Below is a small trained network, with its code and all its weights. Each question gives an input and a class and asks what happens when units are switched off, that is, made to give their printed mean instead of their output.

import numpy as np


def w(rows, s, z=0):
    codes = np.array(rows[::2]) - 128.0
    scale = np.full(codes.shape[1], s)
    scale[-1] = z or s
    return codes * scale


def f(y):
    return y / 2 * (1 + np.tanh(0.7978845608 * (y + 0.044715 * y**3)))


def log_softmax(a):
    a = a - a.max(-1, keepdims=True)
    return a - np.log(np.exp(a).sum(-1, keepdims=True))


def net(x, mask):
    res = np.array(x, float).reshape(1, 6) / 4 @ E
    y = f(res @ A[0][:, :-1].T + A[0][:, -1])
    res = res + np.where(mask, y, B[0][:, -1]) @ B[0][:, :-1]
    return log_softmax(res[-1] @ U[:, :-1].T + U[:, -1])


A, B = {}, {}
E = w([
[187,176,103,123,156,62,81],'x0',
[197,154,158,102,67,188,109],'x1',
[159,100,18,41,182,138,143],'x2',
[134,94,129,167,247,137,140],'x3',
[65,129,121,94,120,165,78],'x4',
[52,146,198,87,179,46,180],'x5',
],0.011)
A[0] = w([
[149,58,211,162,83,161,166,251],'n1',
[108,124,115,66,160,187,31,206],'n2',
[140,128,42,65,53,66,78,170],'n3',
[107,221,220,185,93,133,26,199],'n4',
[97,129,123,217,94,182,112,171],'n5',
[142,107,160,80,100,186,139,187],'n6',
[151,198,213,89,109,82,117,220],'n7',
[89,74,27,135,148,78,108,234],'n8',
[68,108,205,155,122,114,255,151],'n9',
],0.0083,0.0029)
B[0] = w([
[18,131,71,130,111,132,99,227],'n1',
[117,147,138,154,11,85,110,221],'n2',
[129,111,136,101,83,55,229,247],'n3',
[177,184,130,164,110,160,128,255],'n4',
[124,179,118,142,113,120,91,194],'n5',
[107,114,45,109,174,168,114,192],'n6',
[175,97,143,188,102,166,127,219],'n7',
[213,107,199,146,132,53,161,229],'n8',
[84,63,49,60,141,166,212,237],'n9',
],0.011,0.0084)
U = w([
[166,152,220,163,226,97,104,7],'0',
[135,1,130,42,117,103,220,143],'1',
[100,130,88,86,121,144,28,57],'2',
[165,209,189,162,36,61,106,229],'3',
],0.0086,0.0015)

Each question gives the input, the list of numbers given to net, and the class t.
The units are the neurons (one row each of A and B). Each row of codes is followed by its name. A weight is (code - 128) times the scale printed after its matrix; where a second scale follows, it is the last column's (A, B and U).
mask holds one flag per neuron, in row order. A switched-off neuron (its flag False) gives its mean, the last column of its row in B, instead of its output. The means were averaged over made-up inputs and are rounded, as every weight is.
A unit's drop is (log p(t) with every unit on - log p(t) with that unit switched off) / (log p(t) with every unit on - log p(t) with every unit switched off).
The circuit of an input: a set's keep is (log p(t) with only the set's units on - log p(t) with every unit switched off) / (log p(t) with every unit on - log p(t) with every unit switched off). Starting from all 9 units, units are removed one at a time, each time the one whose removal leaves the highest keep (on an exact tie, the one counted first), for as long as the keep stays at least 0.8.
units of the circuit, in order: the units of the circuit, biggest drop first
top k neurons: the k neurons with the biggest drops, biggest first
drop when u is switched off: that unit's drop, to one decimal
input [-5,4,-5,0,4,-4], class 2: units of the circuit, in order -> (n1, n6)
input [4,3,3,-4,-4,-4], class 1: units of the circuit, in order -> (n3)
input [-5,1,4,2,1,-8], class 2: units of the circuit, in order -> (n9, n3)
input [6,-4,2,2,-7,0], class 0: units of the circuit, in order -> (n9, n2)
input [5,-8,8,-5,7,-6], class 3: top 2 neurons -> (n2, n9)
input [-7,1,4,-6,8,-3], class 3: top 4 neurons -> (n2, n9, n3, n5)
input [4,-3,-3,2,3,2], class 0: top 4 neurons -> (n2, n3, n1, n5)
input [-2,4,-8,8,-1,-3], class 2: top 2 neurons -> (n1, n8)
input [6,-2,3,-6,-1,-7], class 1: top 4 neurons -> (n3, n4, n5, n7)
input [-3,1,6,5,-6,-2], class 0: units of the circuit, in order -> (n9, n3)
input [0,-2,-5,2,-6,3], class 1: drop when n9 is switched off -> 1.3
input [-8,-2,-7,-4,-6,-5], class 2: drop when n1 is switched off -> 0.1
input [-7,-4,-7,-8,-6,-2], class 2: drop when n5 is switched off -> 0.1
input [8,5,8,8,1,-2], class 3: top neuron -> (n2)
input [-4,-1,0,7,5,-4], class 3: top 2 neurons -> (n9, n2)
input [2,5,6,4,5,3], class 3: top 2 neurons -> (n9, n2)
